Here is a tiny trained network, its code and every weight. The questions are about switching its units off for an input and a target symbol, where a switched-off unit gives its printed mean instead of its output.

import numpy as np


def w(rows, s, z=0):
    codes = np.array(rows[::2]) - 128.0
    scale = np.full(codes.shape[1], s)
    scale[-1] = z or s
    return codes * scale


def norm(h):
    return h / np.sqrt((h * h).mean(-1, keepdims=True) + 1e-5)


def f(y):
    return np.maximum(y, 0)


def softmax(a):
    e = np.exp(a - a.max(-1, keepdims=True))
    return e / e.sum(-1, keepdims=True)


def log_softmax(a):
    a = a - a.max(-1, keepdims=True)
    return a - np.log(np.exp(a).sum(-1, keepdims=True))


def net(x, mask):
    ids = ['αβγζηλξπστφψω'.index(c) for c in x.split()]
    T = len(ids)
    res = E[ids] + P[:T]
    u = 0
    for l in range(2):
        q, k, v = (norm(res) @ M[l].T for M in (Q, K, V))
        z = softmax(np.where(np.tri(T) > 0, q @ k.T / 2**0.5, -1e9)) @ v
        res = res + np.where(mask[u], z, O[l][:, -1]) @ O[l][:, :-1]
        u += 1
        y = f(norm(res) @ A[l][:, :-1].T + A[l][:, -1])
        res = res + np.where(mask[u : u + 4], y, B[l][:, -1]) @ B[l][:, :-1]
        u += 4
    return log_softmax(norm(res)[-1] @ U[:, :-1].T + U[:, -1])


Q, K, V, O, A, B = {}, {}, {}, {}, {}, {}
E = w([
[127,128,114,144,143],'α',
[141,120,164,133,83],'β',
[137,122,117,163,140],'γ',
[191,67,207,59,126],'ζ',
[139,116,123,168,141],'η',
[128,126,113,150,141],'λ',
[67,68,125,91,116],'ξ',
[145,252,142,133,195],'π',
[131,149,171,147,171],'σ',
[133,125,116,155,140],'τ',
[251,107,100,75,144],'φ',
[104,149,105,58,174],'ψ',
[119,107,145,141,92],'ω',
],0.034)
P = w([
[125,167,110,30,46],'0',
[144,84,165,167,243],'1',
[140,73,164,174,246],'2',
[136,69,160,172,254],'3',
[125,88,161,160,252],'4',
[125,79,159,162,251],'5',
[111,86,154,156,253],'6',
[123,88,156,149,248],'7',
[112,83,154,141,250],'8',
[101,90,150,129,249],'9',
[110,93,153,120,254],'10',
[107,93,147,130,251],'11',
[107,95,150,124,245],'12',
],0.0053)
Q[0] = w([
[175,77,6,228,162],'0.h0',
[154,125,236,27,67],'0.h0',
],0.016)
K[0] = w([
[85,150,39,138,43],'0.h0',
[108,80,248,99,188],'0.h0',
],0.016)
V[0] = w([
[49,116,92,22,143],'0.h0',
[151,254,38,148,51],'0.h0',
],0.0073)
O[0] = w([
[159,1,96,30,172,3],'0.h0',
[190,173,3,65,129,118],'0.h0',
],0.0068,0.0035)
A[0] = w([
[98,163,205,199,174,104],'0.n0',
[202,91,144,1,149,98],'0.n1',
[11,175,184,40,185,73],'0.n2',
[97,40,175,96,148,1],'0.n3',
],0.014,0.0068)
B[0] = w([
[121,177,96,17,96,254],'0.n0',
[190,107,135,227,126,199],'0.n1',
[74,118,6,102,208,190],'0.n2',
[84,163,196,147,133,153],'0.n3',
],0.018,0.0091)
Q[1] = w([
[229,141,36,161,148],'1.h0',
[254,166,102,52,85],'1.h0',
],0.023)
K[1] = w([
[179,114,4,187,86],'1.h0',
[150,148,102,131,50],'1.h0',
],0.023)
V[1] = w([
[109,254,225,243,213],'1.h0',
[99,45,77,210,187],'1.h0',
],0.0087)
O[1] = w([
[245,171,88,120,60,100],'1.h0',
[99,194,122,30,166,4],'1.h0',
],0.012,0.0028)
A[1] = w([
[149,217,148,154,131,146],'1.n0',
[58,92,208,54,3,2],'1.n1',
[210,80,123,120,164,5],'1.n2',
[95,168,173,79,61,145],'1.n3',
],0.017,0.0081)
B[1] = w([
[87,123,181,158,118,244],'1.n0',
[250,18,144,213,142,240],'1.n1',
[229,131,169,118,79,181],'1.n2',
[142,71,120,103,129,253],'1.n3',
],0.021,0.0059)
U = w([
[81,114,148,113,40,152],'α',
[121,41,109,148,130,147],'β',
[140,196,118,116,59,149],'γ',
[116,149,250,91,123,143],'ζ',
[89,161,124,203,131,185],'η',
[149,136,181,121,232,23],'λ',
[48,86,183,130,161,136],'ξ',
[149,236,158,112,188,72],'π',
[151,133,133,30,109,184],'σ',
[142,112,112,116,133,193],'τ',
[217,182,89,112,145,125],'φ',
[155,139,27,163,211,2],'ψ',
[132,133,29,144,71,80],'ω',
],0.017,0.0054)

Each question gives the input, a string of symbols that net reads in full, and the target symbol t.
The units are the heads (2 rows each of Q, K, V and O) and the neurons (one row each of A and B). Each row of codes is followed by its name. A weight is (code - 128) times the scale printed after its matrix; where a second scale follows, it is the last column's (O, A, B and U).
mask holds one flag per unit, layer by layer, with each layer's heads first. A switched-off unit (its flag False) gives its mean, the last column of its rows in O or B, instead of its output. The means were averaged over made-up inputs and are rounded, as every weight is.
A unit's drop is (log p(t) with every unit on - log p(t) with that unit switched off) / (log p(t) with every unit on - log p(t) with every unit switched off).
The circuit of an input: a set's keep is (log p(t) with only the set's units on - log p(t) with every unit switched off) / (log p(t) with every unit on - log p(t) with every unit switched off). Starting from all 10 units, units are removed one at a time, each time the one whose removal leaves the highest keep (on an exact tie, the one counted first), for as long as the keep stays at least 0.8.
circuit, biggest first: the units of the circuit, biggest drop first
unit that matters most: the unit with the biggest drop
k most important neurons: the k neurons with the biggest drops, biggest first
k most important neurons of layer l: the k neurons of layer l with the biggest drops, biggest first
input γ π τ λ ω γ σ η σ φ ξ, target ξ: 3 most important neurons : [0.n2 0.n0 0.n3]
input γ η τ λ, target γ: unit that matters most : 0.h0
input φ ψ τ λ τ η β σ λ λ, target σ: 2 most important neurons : [0.n1 0.n3]
input λ τ τ η ζ α γ σ ξ ψ γ, target ψ: 3 most important neurons of layer 1 : [1.n0 1.n1 1.n3]
input ψ φ τ, target λ: 2 most important neurons of layer 0 : [0.n0 0.n3]
input σ π ξ γ ζ, target ζ: circuit, biggest first : [0.n1 0.h0 0.n3 1.n1]
input η ω σ τ β π γ η σ τ, target α: 3 most important neurons : [0.n2 0.n0 1.n1]
input ψ λ τ η φ σ ω ξ ω τ τ, target λ: circuit, biggest first : [0.h0 0.n0 1.h0 0.n3]
input φ φ τ, target σ: circuit, biggest first : [0.n1 0.n0]
input η ψ η γ τ η, target α: 3 most important neurons : [0.n0 0.n2 1.n1]
input τ σ λ α, target η: 2 most important neurons of layer 1 : [1.n0 1.n1]
input λ ω τ ψ λ φ σ σ λ, target ψ: circuit, biggest first : [0.h0 1.h0 1.n3]
input λ τ φ τ ω τ φ τ, target ψ: circuit, biggest first : [0.h0 0.n0 1.n1]
input τ λ ψ, target ψ: unit that matters most : 0.n2
input ξ β η, target ζ: 3 most important neurons : [0.n3 0.n2 0.n0]
input π τ π τ π λ, target π: 3 most important neurons : [0.n0 1.n1 0.n2]
input ω τ φ ξ β β λ, target ξ: 2 most important neurons of layer 0 : [0.n1 0.n2]
input φ φ ξ β ζ λ ξ ψ τ τ α, target σ: 3 most important neurons of layer 0 : [0.n1 0.n3 0.n2]
input α λ φ τ, target φ: 2 most important neurons of layer 0 : [0.n1 0.n2]
input ω φ λ τ τ, target ξ: most important neuron of layer 0 : [0.n1]
input ξ φ γ, target ζ: 2 most important neurons of layer 1 : [1.n0 1.n1]
input γ σ τ β τ α φ α, target γ: 2 most important neurons of layer 1 : [1.n1 1.n0]
input β π λ τ ψ β φ λ ω λ, target ω: 3 most important neurons of layer 0 : [0.n2 0.n0 0.n1]
input π σ τ τ, target π: 2 most important neurons : [0.n0 1.n1]
input β φ η γ, target ω: 3 most important neurons : [0.n0 0.n2 1.n1]
input φ ξ η τ φ λ, target σ: 3 most important neurons of layer 0 : [0.n1 0.n2 0.n0]
